[[ 11  -2  10  -2  11  -5  -4  -3  -4   7]
 [ 32 -21  30 -21  32 -15 -22 -22 -22  24]
 [ -2  12  -4  12  -3   9  11  11  10  -5]
 [ 16  -4  15  -5  16  16   1  -2   3  16]
 [-10  20 -10  19 -10  25  22  21  23  -5]
 [ 39 -28  37 -28  40 -12 -26 -27 -25  33]
 [-41  47 -41  48 -42   8  37  43  34 -41]
 [  5   7   4   6   5  23  12   9  13   9]
 [ 18  -8  17  -8  19   2  -6  -7  -6  14]
 [-29  37 -29  37 -29  25  36  37  35 -24]
 [  6   6   6   5   7  31  13   9  15  10]]: 11

[[-17   2   0  -8 -10 -14 -12  21  21 -12  -3]
 [ -5   3   5  25  -2  -3  -1  27  51   4  11]
 [  9  -4  -4 -23   5   5   5 -30 -53  -1 -10]
 [ 10 -10   2  26  10   2  13 -14  -5  19   9]
 [  0  -3  -5 -25  -2  -1  -4 -18 -39  -8 -10]
 [-20 -11   0   4 -10 -21 -11   0  -1  -5   2]
 [-20 -14   4  32  -6 -25  -5  13  30   8  13]
 [ -5 -19   3  30   3 -17   6 -10   0  19  13]
 [ 17  -1  -2  -8  10  13  11 -28 -39   8  -4]]: -17

[[ 44 -42 -45 -42 -17  43  43 -13 -41 -42]
 [-42  43  42  43   9 -43 -41   9  40  42]
 [ 40  -3 -24  12  22 -44  41  10 -36  19]
 [-42  45  43  44  29 -39 -44  22  40  44]
 [ 42 -45 -41 -42   2  13  44   3 -39 -42]
 [ 43 -41 -41 -41 -18 -19  42 -12 -44 -41]
 [ 42  -3 -33   4  25 -42  44  13 -40  11]
 [-25  40  45  41  11 -42 -17  10  30  42]
 [ 42 -44 -42 -43 -16  40  42 -16 -45 -43]
 [-41  43  43  43   5 -31 -42   8  42  44]]: 44

[[-28 -26  33  14  11 -15 -33  -4]
 [ 21  18 -24  -9  -7  18  33   9]
 [ 10  12 -16   2  -6  17  35  20]
 [-20   1   4  27  -7   6  22  39]
 [-30 -19  27  20   4 -13 -26   3]
 [ 28  25 -32 -15 -10  16  33   4]
 [-26 -23  30  14   9 -17 -33  -5]]: -28

[[-10   1   9  18 -13  23]
 [-10   1   9 -14   0  -1]
 [-37  -2   9  -3  -7  -1]
 [-18   1   9  12 -13  -1]
 [-10   1   9 -30 -13  10]
 [-10   1  -8 -12 -13 -13]
 [-10   1   9   4 -13  -1]
 [-10   1   9   9 -13  17]
 [ -1   1   9  39 -13  -1]
 [-10   1   9  11 -13  -1]
 [-24   1   9 -51 -13  -1]]: -10

[[ 45 -14  28 -35 -46 -45 -44 -40 -22]
 [ 45  46 -45  28  -5  21 -25  -3  44]
 [-45 -45  43 -30  25  26  32  -1 -45]
 [-44  42 -44  19  43  45  39   5  42]
 [-11 -45  44 -31 -24 -45 -11 -19 -45]
 [-19  15  39 -46 -45 -44 -44 -45  11]]: 45
---
((341, 818, 376, 704), (611, 267, 346, 122)) Out: 346
((785, 899, 868, 753, 595, 882, 626), (985, 980, 947, 227, 729, 943, 934)) Out: 943
((5358, 3983, 6840, 1436), (7962, 6095, 5450, 6721)) Out: 5450
((-12, -12, 4, -39, -9, 39, -24), (5, 3, -22, -32, 0, -25, 22)) Out: -25
((28, 17, -39, -18, -18, -20, 11), (12, 3, -30, 1, 41, 5, 5)) Out: 5
((280, 231, 186, 364, 549, 279, 449), (230, 390, 498, 863, 368, 319, 320)) Out: 319
---
[-36 -14 -45  40 -46  30  32] ans = 40, 40
[857  13 745 823 885] ans = 745, 885
[21 47 62 44  6 90 51] ans = 44, 90
[3 4 7 2 3] ans = 7, 7
[7 7 8 2 6] ans = 8, 8
[288 941 687 428 337 722 189] ans = 428, 941
[139   6 159  83 145 181 234] ans = 83, 234
[62 17 20 75 37 40 23] ans = 75, 75
---
array([-31,  33,   3, -10,   7,  14,  15]) --> -31, 15

array([[3, 1, 4, 1, 3],
       [7, 7, 9, 6, 8]]) --> 3, 8

array([1710, 7861, 4929, 1399, 6202]) --> 1710, 6202

array([[2984, 8165, 7929, 8852, 8591],
       [3530, 8587, 9892, 8809, 8486]]) --> 2984, 8486

array([[ 128,  309,   28,   10,  603,  755],
       [ 586, -632, -241,  179, -300,  451],
       [-328, -387, -298,  -33, -578,  586]]) --> 128, 586

array([ -28,  865,   62,  340, -607, -950]) --> -28, -950
---
(-741, 619, 947, -357, 4, -407, -396)	947
(249, 18, 163, 231, 239, 105, 108)	163
(499, 201, 185, 836, 175, 417, 663)	185
(2570, 3136, 2293, 2446, 7937, 9091, 7619)	2293
(0, 6, 6, 3, 8, 5, 3)	6
(0, 2, 6, 6, 1, 7, 7)	6
(177, 47, 9, 243, 103, 63, 18)	9
---
2  4  3  4  3  8  5 | 2
4126  3140  8145  5678 | 4126
 43   32   23  -12   21  -39 | 43
18  11  14  21  76  65   3 | 18
-42  -23  -31   23   42 | -42
-45  -46  -45  -43  -26   26 | -45
---
array([[242,  95, 156, 137, 232,  56, 208],
       [134, 238, 141, 204, 133, 204, 144]]) ==> 232

array([[-556, -181,  959,   -9],
       [-716,  730,    9,   10]]) ==> -181

array([[504, 461, 450, 364, 249,  81, 764],
       [293, 270, 476,  69, 114, 501, 251]]) ==> 249

array([[-493, -450, -711, -106],
       [ 708, -986, -845,  374]]) ==> -450

array([[-24,   2,   0,  31, -42, -11,   6],
       [ -6, -21,   1,   5,  -4,   6,  12]]) ==> -42

array([[  6, -10,   2,  -6,  17],
       [-46,  30, -41, -33, -28]]) ==> 2

array([[-390,  838,  195, -617],
       [-390,  838,  151, -617]]) ==> 838

array([[6582, 2366, 8039, 1949],
       [4653, 2196, 2549, 1980]]) ==> 2366

array([[892, 569, 598, 635],
       [186, 169, 580, 609]]) ==> 569
---
[[437 384 390 462 397 321 330]
 [844 817  95 522 199 654 436]
 [272 517 642 217 654 423 541]] Answer: 437

[6020 7972 4660 2950] Answer: 6020

[[ -9  21 -22   2  17  12  -2]
 [-16 -25  15  30   2 -26  17]] Answer: -9

[[26 24 21 24 22 79]
 [79 23 59 42 67 75]
 [53 54 20 44 79 63]] Answer: 26

[7 5 1 2] Answer: 7

[217  81 168  69  23] Answer: 217
---
Input: [-48 -31 -12 -44 -10]
Output: -12, -10

Input: [-23   1  -9   4 -17 -41  21]
Output: 4, 21

Input: [-41  27   4 -22  26]
Output: 4, 27

Input:
[[ 20 -11  19  32 -25 -25 -25]
 [ -8  46 -18 -39  11  12  12]
 [-53 -32   1  -3  18   2   2]]
Output: -39, 46

Input: [ -7  37 -44   8  25]
Output: -44, 37

Input:
[[  1   8   6   9   8   0  -3]
 [-23   7  48  -6  33 -20 -36]
 [-14   9  15 -11  25   0 -38]]
Output: -6, 48

Input: [ 31 -27  46 -21  44]
Output: 46, 46

Input: [-40  15 -37  -8  20  11   7]
Output: -8, 20

Input: [ 24 -26 -34 -29  51]
Output: -34, 51

Input: [-15 -29 -50   4  -6  12   3]
Output: 4, 12
---
[[ 14 -33   1 -30 -37 -22]
 [ 21 -37  22   8  10 -44]
 [  9 -30   0 -32 -38 -16]] out 22, -44

[ 12 -51  54 -19  26] out 54, -51

[[-23 -11 -26  44]
 [-14 -10 -17  26]
 [ -2   1  -1   0]] out 44, -26

[[ -9   5   4  16]
 [ 42  34  20  29]
 [-15   7   2  20]] out 42, -15

[-41  -8  -7  14  -6] out 14, -41

[-12 -21  22  -3 -14  43  28] out 43, -21

[[-43 -28 -30  25 -10]
 [-14  26 -16   3  50]] out 50, -43
---
[[ 45 -29  10  -6 -32  49]
 [ -6  40  27  10 -28  -5]
 [ -2  46  37  -1 -42  -5]
 [ 43  -1  32 -10  -2 -16]
 [ 30  -2  -6  23 -11  19]
 [-11  44 -12  27  -6 -36]]	-2

[[ -2  -2  20  15 -19  -6 -31 -26   9  -7]
 [  2   4   9  -6  -4   7  -3   8  -5  -6]
 [ -1   0   4  -9  -3   0 -21  -8   8  -6]
 [-12  26   8   0 -13 -12   7   3  16 -28]
 [ -7   6   7   0  -4  16  13   7  -7   0]
 [-27   5   3   0   1 -35   9   9   8 -10]
 [ -7   6   4   6  -9  -3  -3  -5  -2  -5]
 [-11  -5  -3 -16 -19 -11  -3   9  -5 -14]
 [ -2  20   3 -14   9 -17  21  40 -14 -27]
 [ -7  17  20 -17  -1 -28  13  25  18 -14]
 [-11  13   9 -10   9 -14   1  14  -1 -16]]	-1

[[ -3  13  35  -1  -9 -23 -14  27]
 [ -2 -22 -12 -14   5  -8   8 -23]
 [ 22 -16  -9   4  21  10   9 -17]
 [ 37 -31  35 -15  40 -28 -16 -34]
 [-26  10 -36  14 -20  25  22   7]]	22

[[  5   6 -14   1  18 -15  -8   1   0]
 [-38  25   9  -7 -21 -10 -40  30   1]
 [  6   0 -12  -6  18  -3 -10 -20  -2]
 [ 10  -6 -12   7  13  -5   3 -10  -4]
 [-15  -7  10 -25  10  26   9 -14 -18]
 [ -5  12  -6   7 -23 -15 -10  10   4]]	6

[[-24 -43   5   0  11  22  30 -11]
 [-21 -37   8   5  11  16  30  -9]
 [-23 -35  10  10  10   9  28  -4]
 [-18 -34   5   2  13  24  32 -13]
 [ -8 -13  12  17  19   6  35  -6]
 [-15 -22  12  13  14  12  33  -7]
 [-14 -17  15  20  14   2  32  -1]
 [-26 -44   7   3   9  16  28  -8]]	-23
